Each row is followed by roughly how far along a hidden order it lies, from 0 to 20. A new part has a new order.
(in the rows, 128 means zero)
[123 136  24 162 131 106 146 129 137 136 132 132 157 168 101 126 161 123
 107 154 132 116 142  90] -> 18
[136 131  74 146 115 112 105 137 141 149 131 106 140 169 120 108 137  35
 112 165 102 113 162  87] -> 18
[ 99 117  96 147 142 127 153 134 120 159 176 156 126 179 128 115 124 179
 137 161 160  73  99 135] -> 19
[116  86 115 115 133 135 120 131 120 172 113 144 155 126 130 133 117 255
 114  85 141 118 117 123] -> 8
[119 145 206 113 130 154 119  89 124 169 172  76 170 116 128  94 200 155
 154 116 115 129  97 179] -> 1
[125 148  51 145 130 112 127 131 139 116 119 116 139 161  91 122 165  73
 110 149 111 125 137  91] -> 16
[121 150  78 136 125 113 111 111 132 152 150 102 145 165 121 100 164  56
 120 151 104 110 149 105] -> 14
[135 119  19 117 147 125 134 134 125 153  93 116 143 143 132 137 120 165
  97 120 143 145 135 108] -> 12
[103 113 114 168 118 130 132 116 135 177 219 140 142 172 121  94 163 177
 143 141 142  61  99 123] -> 19
[169 208 104 100 121 127 136 150 163   1   1 164  68  96 129 212  90   1
 115 164 120 197 154  84] -> 18
[118 160  94 140 140 112 112 114 131 137 145 113 161 143 121 115 174  78
 128 149  99 122 149 110] -> 11
[115 101 165 150 127 136 127 151 124 144 156 152 132 139 123 124 121 251
 138 119 147  98  88 141] -> 12
[107 125 128 107 148 139 106 123 104 179 121  88 158 126 142 116 155 207
 133 112 117 130 121 147] -> 6
[109  97 182 149 116 143 129 140 128 164 195 152 141 155 146 108 119 252
 141 116 161  89  73 146] -> 14
[119 128 124 120 150 127 101 134 109 175 117  91 157 119 151 135 136 163
 126 129 104 138 151 130] -> 7
[123 104  79 112 141 133 128 134 120 163  99 117 156 126 137 135 122 219
 108  92 139 147 125 113] -> 8
[122 141  23 126 124 121 131 103 142 146 131 114 148 174 116 115 155  63
 104 141 128 129 137 100] -> 15
[119 137   9 166 126 107 145 109 132 142 159 118 159 180 109 107 177 120
 112 156 133 106 142  97] -> 20
[114 159  77 134 130 116 124  84 126 162 170 101 160 166 133  91 185  71
 131 150 111 111 145 126] -> 11
[111 136 175 159 132 127 127 135 125 117 170 143 126 146 107 116 160 165
 154 152 125  85 102 150] -> 13
[117 111 195 132 141 134 114 136 110 152 136 132 140 103 139 125 130 238
 147 113 126 111 124 152] -> 6
[129 143 129 121 120 124 108  91 134 180 154  99 178 135 152  97 166  56
 130 141 105 124 166 121] -> 7
[124 137  23 133 121 119 129 112 139 147 138 109 145 177 115 109 156  70
 105 146 125 122 139  92] -> 17
[116  89 159 109 129 143 125 120 120 175 140 145 146 110 164 133 103 211
 130  95 152 125 119 153] -> 3
[129 144  14 112 117 125 129  94 142 139 125 108 135 176 133 113 140  16
 102 147 133 134 146  98] -> 18
[123 115 207 118 137 142 122 113 109 160 155 126 125 101 155 115 113 187
 155 120 132 118 120 186] -> 1
[134 100  91 127 129 130 122 152 128 145  98 137 136 125 134 139  95 204
 106  99 137 141 125 104] -> 11
[110 145 138 167 131 119 124 112 122 156 200 100 149 155 111  89 196 118
 149 170 111  85 129 151] -> 12
[134 135 126  75 137 139 104 116 118 133  61 100 136 107 160 148 114 103
 115 115 121 174 152 152] -> 0
[119 134  17 140 135 112 132 133 136 129 114 116 140 171  91 126 162 118
  99 134 125 127 131  82] -> 17
[127 139 234 109 134 150 136  96 121 136 153 146 143 107 166 122 115 126
 164 146 142 123 119 188] -> 5
[124  71   1 153 136 112 115 159 123 233 157 113 163 181 120 105 120 250
  89 122 138 100 130  92] -> 14
[126 108 159 120 129 143 119 133 123 137 118 147 131 112 155 142 103 202
 136 110 146 122 119 143] -> 9
[112 128  94 149 117 131 134  93 136 154 190 143 137 172 135 100 153 126
 137 143 147  86 112 141] -> 15
[114 116 139 155 127 128 134 134 127 151 162 155 137 162 121 119 134 202
 142 148 146  84 105 144] -> 14
[121 129  22 158 137 107 153 127 132 121 118 162 142 173 113 134 128 134
 111 164 145 103 146  98] -> 20
[115 125 173 101 137 141 103 130 113 149  99 118 138 108 145 134 130 199
 138  97 115 135 115 147] -> 3
[113 143  51 165 125 106 127  99 125 160 187 114 158 183 128  91 179 109
 123 159 123  95 139 117] -> 16
[116 149  70 171 126 107 130 112 130 129 175 128 146 167 122 108 173 107
 127 159 123 101 136 117] -> 16
[133 146 213 110 116 150 106  86 136 166 159  84 181 109 123  99 204 128
 147 105 106 134 110 158] -> 0
[117 121   1 134 135 115 132 130 131 167 122 110 147 181 102 115 155 144
  96 134 132 116 133  90] -> 16
[123 104 182 102 129 147 125 103 116 169 154 134 131 107 171 122  94 177
 141 107 147 128 118 182] -> 1
[120  90  14 150 142 114 139 138 121 157 150 172 132 166 127 132  88 244
 107 121 159 100 114 106] -> 18
[128 118 219 118 138 138 120 133 115 129 131 137 118  81 153 137 102 181
 151 119 129 127 124 173] -> 2
[117  91 154 140 125 141 129 162 124 129 140 151 110 120 130 141  91 255
 129  98 152 119  82 138] -> 12
[126 148 111 120 130 117 118  80 130 180 150  96 170 145 136  93 178  41
 126 142 106 121 167 122] -> 6
[137 134  35 111 168 116 130 127 115 136  80 109 145 127 123 142 135 136
 106 137 126 151 160 116] -> 9
[112 130  38 199 139  92 139 147 127 143 166 116 169 172  69 105 202 189
 117 158 111  91 138  83] -> 20
[138 139 171 111 128 135  94 105 128 149 126  85 156  92 128 116 170 126
 128  92  97 151 133 136] -> 0
[105 120 125  91 136 146 115  98 110 180 126 109 150 132 150 112 132 213
 133  92 133 130 107 155] -> 4
[124 110 154  98 127 147  96 114 113 196 135  97 153 119 173 111 125 171
 137 117 124 124 134 162] -> 4
[100  97   1 175 144 101 144 136 117 221 173 113 181 209  92  90 169 233
 102 163 135  77 138  99] -> 17
[124 103 147 140 130 132 130 165 123 104 111 161 112 116 111 154  97 255
 127  99 143 127  95 128] -> 12
[124 140  66 176 129 100 122 128 125 140 167 101 147 172 108  97 176 110
 124 170 107  94 153  99] -> 20
[129 149 226 122 132 148 127  93 127 116 156 133 149 100 148 119 155 124
 167 141 127 123 121 183] -> 6
[124 137  23 134 128 113 128 123 144 129 118 113 144 165  96 122 160  76
  98 138 122 129 139  87] -> 16
[115 130 202 127 142 140 132 115 114 129 157 141 138 117 146 123 138 202
 156 127 143 111 104 171] -> 8
[117 109 123 142 137 132 145 142 129 134 149 165 131 157 117 134 113 202
 132 143 159  97  95 135] -> 16
[121 132 168 107 115 149 109  62 130 208 185  75 201 135 126  77 216 170
 140  93 115 121 106 161] -> 0
[127 103 126 109 132 140 108 144 122 167  97 121 153 113 147 139 114 204
 120 104 129 135 133 119] -> 8
[131 115  79 120 147 125 121 135 117 168  99 102 159 121 143 126 124 176
 107 121 123 150 153 116] -> 8
[118 135  24 142 132 109 123 117 133 151 142 103 149 178  92 103 173  92
 104 146 111 116 142  94] -> 16
[116 111 154 139 118 139 128 142 134 159 166 155 124 155 144 124 103 137
 143 159 149  78 108 136] -> 16
[136 121 239 121 128 147 121 118 117 156 147 129 128  91 152 118 109 152
 160 137 125 119 131 191] -> 0
[115 128 156 146 110 140 118 104 137 158 196 131 129 153 132 100 151 108
 152 151 130  78 109 154] -> 14
[147 161 190  71 130 154 101 128 121  99  52 108 114  85 172 159 106  68
 141 123 117 171 135 164] -> 2
[123 108 187 112 130 148 134 115 116 153 148 144 129 102 169 132  99 195
 145 106 151 127 112 172] -> 3
[121 155 177 121 144 132 113 129 116 113 113 125 150 114 143 134 150 145
 150 144 116 129 128 151] -> 9
[135 173 219  94 124 161 121  82 138 106 136  92 153  93 134 122 190  78
 155 113 118 158  98 172] -> 2
[118 119 221 128 126 149 133 114 123 152 177 145 143 129 159 110 122 189
 157 135 149 103  97 173] -> 9
[121 125 146 139 125 119  98  92 129 205 189  88 199 133 136  77 191 149
 127 113  99 119 148 121] -> 4
[127 124  33 150 113 120 145 101 146 142 152 161 143 173 138 120 126  99
 113 146 153 104 142 106] -> 18
[141 151 203  90 130 154 102 126 117 130  88  91 124  89 152 134 134 116
 147 122 109 149 127 173] -> 0
[119 123 115 126 144 130 110 135 113 176 125 102 160 132 150 118 135 177
 126 129 118 127 138 127] -> 9
[122 119 166 107 137 145 121 108 113 148 137 130 131 109 167 126 116 180
 146 115 142 124 122 170] -> 6
[130 121  54 118 149 127 132 128 118 152  94 107 154 123 141 131 130 177
 107 113 132 157 144 115] -> 9
[118 108 169 140 131 133 119 134 120 154 145 141 147 129 139 123 129 233
 142 121 139 101 113 145] -> 10
[135 147 255 119 137 146 128 120 123 107 134 148 132  90 155 134 115 116
 170 156 126 126 126 186] -> 5
[111 126 119 162 126 126 138 132 135 133 180 156 125 156 125 118 136 142
 143 149 144  80 108 119] -> 19
[123  94 200 132 129 142 125 138 118 163 155 143 137  96 159 129 102 229
 147 109 144 114 114 156] -> 6
[138 147 164 114 132 131  97 107 129 134 108  93 151  89 135 120 159 108
 128  94  96 158 138 128] -> 2
[113 133 223 139 145 139 128 112 112 129 171 130 147 121 137 109 160 196
 165 145 128 100 108 180] -> 8
[108  88 171 142 136 135 126 142 114 179 167 142 148 112 150 127 118 255
 138  97 145 107 105 150] -> 6
[116 153 159 125 129 133 115  95 124 165 161  84 171 129 131  96 197  94
 147 139 104 118 137 143] -> 7
[113 110 164 139 126 140 135 140 129 142 165 160 127 153 136 128 114 200
 139 135 160  94  86 147] -> 15
[118 131 158 136 141 127 114 133 114 145 127 124 156 128 137 124 149 194
 140 137 120 115 127 140] -> 10
[103  71 122 130 137 131 124 127 114 204 155 141 170 134 141 122 121 255
 125  91 146 106 119 134] -> 6
[137 191 138  97 133 128 125  87 136  79  95 123 137 111 145 139 156   1
 137 140 109 161 151 126] -> 7
[126 133  43 107 146 126 116  92 125 176 125 101 161 139 154 115 139  87
 111 131 124 144 158 118] -> 9
[120 144  45 132 124 117 120 103 136 151 148 110 145 176 116 101 161  60
 112 150 114 119 142 104] -> 15
